Each row is followed by roughly how far along a hidden order it lies, from 0 to 9. A new part has a new order.
In the rows, 100 means zero.
[121  86 132 111  67  95 106 188 105  87  60  84  97  96  90  88 126 113
 105 120 118  67 104 107 100 123 139 177 144  89  99 151  67 109 157  47
  87 101 100 100  56 104  91 110 133  77  92 113 108 112  91  88  96  85
  96  75 108  71 114 105  91 107 100  82  98 143 118  13 113  97  72  99
 100 109  79  59  72  41 122  99  79  93 151 111] | 7
[123 109  95 104  92  93 101  83  62  86  60  98 128 122  36 102 101  81
 112  96 108  84  86 138 108 118  81 143 146  80 143 117  92 109  89 137
 120 110 110  86 103 108  77 106 104  89  98 103  93  91 101  77 108 113
 130  95 103 108 100  92 107 113  82 107 108  67 107 155 111  93 143  85
  76  98 125 133 114  82  83 108 111  96  75 108] | 5
[125 111 104 112  92  93 110  93  60  83  43  90 134 118  34 102 101  77
 115  95 108  87  82 144 113 132  84 154 165  82 174 122  90 112  86 137
 125 109 101  83 103 114  73 106 112  83  98 109  95  87 105  70 111 110
 142  93 103 115 109  84 108 119  81 110 105  63 108 165 118  95 140  81
  73 104 121 124 120  74  82 106 113  94  70 107] | 4
[ 92  86 115  70  88 120 102  84 102 100 175 133  88  90 188 103 115 115
  78 113  97  91 132  79  70  65 131  94  46  99  44 113 113 122 119  40
  69  96 141 124 110  74  98 112  33 116  87 104  88 166  82 119  86  93
  57  84  94  60  97 121 101 112  67  78  93 127  89  33  42 100  90 118
 128 110  70  71  84 120 120  95 111  97 137 106] | 9
[124 105 113 110  77  85  93 104  47  69  66 100 146 116   0 104 108  81
 110 110 110  78 105 135 121 148  79 200 200  71 176 157 100 127 104 108
 105 106 117  79  84 116  71 110 115  74  88 117  93 113 103  77 108 126
 168  89 100 101 117  76 110 141  50 101 100  86 107 136 119  95 143  84
  74  99 120 132 121  70  94 104 123  94  73  79] | 9
[ 97  84 117  79  93 114  99 115 104  97 162 127  93  96 185  97 118 125
  82 111 102  83 138  78  76  70 133  83  55  95  33 119 103 111 135  45
  73  96 124 125  98  77 101 111  34 118  88  90  99 159  78 119  85  87
  53  88  96  64 106 116  96 112  76  78  96 133  88  20  52  98  85 116
 127 108  67  70  79 113 122  94 100 101 146 111] | 8
[ 90 100  94  69 101 118  90  84  93  83 127 129  94  96 129 103 101 103
  83 101  95  96 104  78  92  79 109 119  93  78  85 107 130 118 113  85
  86 104 119 125 104 100 104 108  61 104  90  89  86 139  93  97  84 106
 116  95  94  91  88 104 114 103  68  86 112 104  92  74  50 106 121 107
 113 120  96  87  98 122 105  95  92  99 105  79] | 8
[100  83 118  83  84 114 110 144 113  97 132 108  88  95 167  94 124 127
  85 111 116  79 132  79  84  92 132 112  76  97  26 125 104 115 134  38
  76  97 107 120  91  87 106 111  83 117  86  95 100 152  81 113  88  94
  46  82 100  68  91 113  93 111  97  85  97 136  94  24  68 100  73 117
 125 111  65  59  78  93 123  94  91  97 140 102] | 8
[ 83 112  67  85 134 105  94  29  88 112 131 121  98 101 126 110  78  94
  96  80  88 121 105  99  94  85  69  44  57 110 109  55 133  94  50 142
 111  97  89  95 140  96 100  90  38 121 104  87  94  98  99 110 104 114
 111 121  93 123  90  95 106 100  89 113 101  53  78 176  72  96 124 102
  97  92 113 140 123 146  85 100 133 107  68  96] | 1
[114 103 125 111  66 102 102 151  97  71  64  91 112  97  58  95 113  99
  99 116  98  78  83 109 116 116 113 174 158  68 121 148  82 120 139  79
 105 107 118 114  59 115 105 115 119  75  92 108  95 109 107  80  91 100
 143  79 100  87 110  94 114 110  86  90 114 119 116  52 126 107 119  95
  87 116 100  78  93  75 108  98  69  96 121  84] | 9
[ 90  79 100  77 109 111 107 123 112 118 140 120  53  95 187  89 111 128
  99 102 100  94 117  77  67  64 132  31  15 119  33  93  86  79 126  38
  68  94  89 115 107  76  89  94  58 128  93  91 113 138  73 118  97  74
   0 106 106  78 101 122  79  89 134  79  81 131  80  39  58  96  65 109
 128  96  51  71  66  88 125  92 103 104 154 143] | 1
[ 86  99 104  75 104 121  90 106 100  88 141 129  96  99 159 100 103 116
  81 106  82  91 112  75  86  70 114  96  57  80  64 105 119 113 119  65
  82 100 126 130 102  92 109 108  29 112  89  86  93 150  88 110  82  96
  86  98  92  84  93 101 109 104  79  82 108 114  88  51  47 102 106 109
 120 119  87  74  94 123 113  93  94 104 118  90] | 7
[112 119  87 114 110  92 100  87  74  94  40  88 125 114  41 102  86  75
 118  85  90  98  64 132 120 135  72 106 144  84 175  89  95  87  75 163
 131 109  85  88 106 122  92  96 127  84 106 100  98  51 116  73 109 112
 145 108 103 133 105  83 111  97  95 117 113  56 108 183 130  99 149  77
  67 102 133 130 121  82  74 107  95 100  60 103] | 1
[ 88  94 102  74  93 121  95 102 101  91 139 129  85  97 156  99 106 118
  85 107  93  90 115  77  84  75 114 111  80  83  76 113 121 113 117  56
  79 100 124 119  98  93 107 109  39 113  87  89  92 150  85 106  82  96
  85  93  93  82  96 106 106 108  75  79 103 109  86  58  49 101  99 109
 118 114  83  80  90 115 112  92  94 103 122  88] | 8
[ 84 100 101  74  98 120  76  80  92  84 163 138 112  97 150 104 103 113
  75 106  77  93 117  73  88  67 101 111  91  70  80 105 132 123 114  70
  87 101 136 127 102  92 116 112  17 108  90  82  85 143  91 105  80  95
 121  89  87  90  96 110 121 106  57  81 116 104  89  49  49 101 125 113
 108 119  88  87  97 146 106  96  88 104 111  78] | 9
[118 104 106 111  86  99 127 142  84  92  39  77 103 109  39  96 108  90
 117  96 116  82  73 132 113 120 108 129 142  89 137 116  71  98 109 111
 120 112  80 102  92 112  82 104 141  81  97 106 100  89 100  73 107 108
  98  88 110 107 100  95  96 105 121 107 105  94 113 128 118 101 122  85
  86 111 104  88 101  51  91 101  91  92  98 117] | 3
[ 90  81 101  66 107 118 116 129 108 120 142 122  55  93 186  92 123 124
  96 107 102  94 118  76  58  68 139  49  23 122  37  97  95  86 117  39
  71  95  97 122 106  82  82  95  62 125  88  94 108 151  74 117  93  85
   7 101 104  73  99 116  83  97 119  80  80 132  81  50  49 100  65 108
 129  99  53  69  73  90 125  91 112 100 154 132] | 3
[109 100 114  98  80 103  97 140 101  82  77 103  98  94  81  95 111 101
 100 112 100  86  84 103 100 100 114 147 132  83 110 131  85 112 136  73
  94 106 110 108  77 106 102 110 105  83  95  98  99 106  98  82  91  89
 116  88 104  90 107 104 107  94  97  83 110 127 112  44  91 104 109  98
  98 114  95  77  84  77 109  99  72  95 131  97] | 7
[ 86  94  85  88 129 111  98  97 114 124 113 108  71 104 169  99  91 114
  98  88  96 108 106  88  78  74 102  20  14 115  77  61 122  76  85  91
  95  94  84  94 121  90  99  92  48 125 104  88 108  90  79 110 100  85
  44 112  99 108  91 111  85  86 119 105  96  85  87 108  70  93  67 104
 110  97 100  97  97 120  99  99 108 106 109 127] | 0
[114  97  96  86  87  92  76  84  72  79  99 120 121 103  63 100 104  88
 101 108 112  86 108 112  99 101  98 174 151  67 135 134 106 124 114  94
  94 105 124  88  99 102  91 102  86  84  93 100  92 126  94  86  98  97
 133  92 100  89 110  97 113 107  56  85 106 103  99  88  93  97 123 102
  92  96 110 116  99  94 102 104 105  95  87  90] | 8
[104  93 106  85  80 108  85 116 109  98 102 116  99  93 104  96 113 104
  95 113 122  84 112  97  96  91 124 154 112  81  89 133 106 128 136  56
  87 103 117 108  93  99 104 111  85  88  94  97  94 129  88  91  87  89
 107  81 101  74 102 109 106 100  73  76 110 137 101  42  69 100  85 108
 109 110  88  78  84  90 118  98  81  93 123  89] | 9
[103 105 100 111 115 101 128 109  75 113  83  91  98 121  88 100  95 100
 116  84  85 100  92 120 101 120  79  72  81 116 126  82  87  72  73 124
 112  99  73  89 110 105  74  88 100 113 100 106 108  81 101  98 118 114
  75 113 104 122 105  83  85 118 123 122  85  75  94 166 110  94 112  80
  91  93 100 121 117  90  89  98 130 104  90 126] | 0
